(83): [ 63 -78  -6  -6 -78  -6]
(138): [  5 -78  12 -79   6   0]
(105): [ 77 -78  77  -7  77  83]
(89): [ 63 -78  77  68  65  -8]
all (105): [-7]  3
all (83): [-78]  1 4
all (105): [77]  0 2 4
[ 63 -78  77  68  65  -8]  (89)
all (83): [-6]  2 3 5

(101): [-40 -63 -39 -88 -34]
(66): [-40 -65 -28 -88 -34]
(148): [-40  55 -63  -3 -34]
(143): [-40 -63   4 -88 -34]
(126): [-40 -55 -42 -88 -34]
[-40 -55 -42 -88 -34]  (126)
[-40 -65 -28 -88 -34]  (66)

(28): [-45 -60   3 -18  -4  10 -20 -31  22 -10   1 -33 -45  10  45   8 -48  13
 -52  -1 -10 -36  50   3 -31 -10 -29  -9  46 -13   2  13  50  14  63  28
 -48  45   3  33  23 -15  20  34 -21 -10 -54  14   1 -20 -10 -22  11 -32
 -22   8  28 -20 -16  45  35  36 -75]
(122): [-45 -60   3 -18  -4  10 -20 -31  22 -10   1 -33 -45  10  45   8 -48  13
 -52  -1 -10  -4  50 -37 -31 -10 -29  -9  46 -13  13  13  50  14  63  13
 -48  45   3  33  23 -15  20  34 -24   8 -54 -11   1  21   4 -22  11 -32
 -22   8 -32  49  13  45  35  36 -75]
(86): [-45 -60   3 -18  -4 -33 -20 -31  22 -10   1 -33 -45  10  45   8 -48 -36
 -52  -1 -10 -36  50   3 -31 -10 -29  -9  46 -13   2  13  50  14  63  28
 -48  45   3  33  23 -15  20 -31 -24   8 -54  -3   1  21   4  41 -36 -32
 -22   8 -32  49  14  45  35  36 -75]
all (28): [45]  14 37 59
all (86): [-36]  17 21 52
all (122): [13]  17 30 31 35 58
[-45 -60   3 -18  -4 -33 -20 -31  22 -10   1 -33 -45  10  45   8 -48 -36
 -52  -1 -10 -36  50   3 -31 -10 -29  -9  46 -13   2  13  50  14  63  28
 -48  45   3  33  23 -15  20 -31 -24   8 -54  -3   1  21   4  41 -36 -32
 -22   8 -32  49  14  45  35  36 -75]  (86)
[-45 -60   3 -18  -4  10 -20 -31  22 -10   1 -33 -45  10  45   8 -48  13
 -52  -1 -10 -36  50   3 -31 -10 -29  -9  46 -13   2  13  50  14  63  28
 -48  45   3  33  23 -15  20  34 -21 -10 -54  14   1 -20 -10 -22  11 -32
 -22   8  28 -20 -16  45  35  36 -75]  (28)
all (28): [-20]  6 49 57
[-45 -60   3 -18  -4  10 -20 -31  22 -10   1 -33 -45  10  45   8 -48  13
 -52  -1 -10  -4  50 -37 -31 -10 -29  -9  46 -13  13  13  50  14  63  13
 -48  45   3  33  23 -15  20  34 -24   8 -54 -11   1  21   4 -22  11 -32
 -22   8 -32  49  13  45  35  36 -75]  (122)

(44): [  3  14   7 -10  -4  11  14 -12 -21 -16 -17  -2  14  16  14  -4]
(82): [  3  14   7 -10  -4  11  14 -12 -21 -16 -17  -2  14  16  -7  -4]
(42): [ -8 -29 -17 -17  -2 -18 -22 -15 -23  -8 -21  -9 -28 -21  -7  -4]
all (42): [-9]  11
all (42): [-28]  12

(106): [ -7 -27  84  -7]
(81): [ 19  71 -56  26]
(69): [18  0 83 18]
(37): [-52 -27 -11 -46]
(36): [-52 -24 -18 -56]
[-52 -27 -11 -46]  (37)
[ 19  71 -56  26]  (81)
[ -7 -27  84  -7]  (106)
all (69): [83]  2
all (106): [84]  2

(47): [ -3 -13  16  37 -12  36  57  -9 -24]
(74): [-20 -12 -11  37 -12  33  57   7 -34]
(96): [-25 -25   2  42  -9  34 -14 -14 -14]
(76): [-26 -25 -53  37 -21  34  85 -21 -24]
[ -3 -13  16  37 -12  36  57  -9 -24]  (47)
[-26 -25 -53  37 -21  34  85 -21 -24]  (76)
all (76): [-21]  4 7
all (96): [-14]  6 7 8
[-20 -12 -11  37 -12  33  57   7 -34]  (74)

(103): [-54 -63 -70  -3 -61 -39 -23 -17  15 -42]
(109): [-54 -63 -70  -3 -69 -39 -23 -17  15 -42]
(70): [ 15  12   2  -5 -12   2  12  53  40  22]
(95): [-54 -63 -70  -3 -61 -39 -23 -17 -16 -24]
(163): [10 43 12 16 32 48 21 48 16 20]
(167): [-12 -47 -15 -43 -75 -65 -48  -1  21   1]
(61): [-11  29 -27  27 -13 -35  13  15 -60 -48]
(26): [-17  51 -24  20 -11  18  39 -21   8 -12]
(191): [-28  -7 -40 -40  50  47   4 -47 -10 -18]
(139): [  5   9 -27  59 -49 -45   7  36 -20 -41]
(205): [-18  13 -36  28 -80 -29   7  12  18 -16]
[-54 -63 -70  -3 -69 -39 -23 -17  15 -42]  (109)
all (205): [28]  3
[-11  29 -27  27 -13 -35  13  15 -60 -48]  (61)
all (191): [50]  4
all (70): [12]  1 6

(108): [ -4 -14 -10  26  26  46 -66  -4 -12 -10  13  12]
(33): [  2   1   6   7 -13  -5   5  -5 -21  -3  -5   3]
(16): [ 13  13  46 -57 -66  46 -66   8 -12  13  13 -23]
all (108): [26]  3 4
all (108): [-4]  0 7
[ -4 -14 -10  26  26  46 -66  -4 -12 -10  13  12]  (108)
all (16): [13]  0 1 9 10
all (16): [-12]  8
all (108): [-10]  2 9

(60): [ 82   0  69 -15  54  -6  64  41  65  22  32  65 -33  12   9 -21 -10  69
  26  67  37  38  72 -37  68  23  34 -40]
(10): [-49   7 -60  33 -22   4 -29 -68 -26 -32 -52 -25  -3  35 -16  10  25 -32
 -31 -39 -66 -65 -41  44 -38 -32 -58  75]
(15): [-20   2 -30  40   4   2   5 -55  -3 -26 -47  11  19  51  30  18  13  -8
 -34  -7 -51 -44 -14  49 -12 -31 -47  66]
(100): [-10 -11 -17  34  13  -3  11 -69  16 -34 -55  10 -17  62 -10   6  11  10
 -42  -2 -66 -63   3  41   4 -42 -61  64]
[-10 -11 -17  34  13  -3  11 -69  16 -34 -55  10 -17  62 -10   6  11  10
 -42  -2 -66 -63   3  41   4 -42 -61  64]  (100)
[-20   2 -30  40   4   2   5 -55  -3 -26 -47  11  19  51  30  18  13  -8
 -34  -7 -51 -44 -14  49 -12 -31 -47  66]  (15)

(84): [-37   3 -39  24 -41]
(13): [-37 -37   2 -37   2]
(56): [-37  11 -16  84  10]
(39): [-37  11 -32  83 -32]
all (39): [83]  3
all (13): [2]  2 4

(151): [ 17  68 -20 -23   3   9]
(142): [-25 -13  15  -7   1  16]
(93): [ 17  68 -20 -23  11   1]
(118): [-25 -37  15  -7   1  16]
(45): [-14 -36  15   4  -2   9]
(3): [ 17  68 -20 -49 -17  24]
(119): [ -7  26   1 -26  -1  35]
[-14 -36  15   4  -2   9]  (45)
[ 17  68 -20 -23   3   9]  (151)
[ 17  68 -20 -49 -17  24]  (3)
[ 17  68 -20 -23  11   1]  (93)
[ -7  26   1 -26  -1  35]  (119)
[-25 -37  15  -7   1  16]  (118)

(181): [-14 -57   7  49 -31  27   9 -32   2   1 -27 -22  45 -11 -31 -16 -25]
(18): [-32  42  41 -28  17  21 -35  11  46 -47 -17  40 -38   9  42   0  20]
(59): [-21 -43  27  48   8 -23 -20   7 -21 -21 -21  16  13 -32 -34 -35  20]
(85): [ -3  38   9 -46  32 -16 -28  29  14 -20  13  31 -56   1  24   7  26]
(164): [-30 -20  43  27  17 -24 -35  12 -14 -39 -22  38 -13 -30 -15 -28  26]
(38): [-21 -43   5  48   8 -23 -20   7 -21 -21 -21  16  13 -32 -34 -35  20]
(157): [-34 -15  53  38  -2   0 -29 -18  10 -37 -31  41   7 -17  -6 -23  10]
(73): [-32 -17  51  23  18 -19 -35  18  -6 -40 -24  45 -17 -25 -11 -26  25]
(57): [ 23 -30 -30  16  18 -44  12  25 -60  19  18 -31   1 -23 -46 -10  12]
all (85): [-56]  12
[ -3  38   9 -46  32 -16 -28  29  14 -20  13  31 -56   1  24   7  26]  (85)
[-32 -17  51  23  18 -19 -35  18  -6 -40 -24  45 -17 -25 -11 -26  25]  (73)
[-32  42  41 -28  17  21 -35  11  46 -47 -17  40 -38   9  42   0  20]  (18)

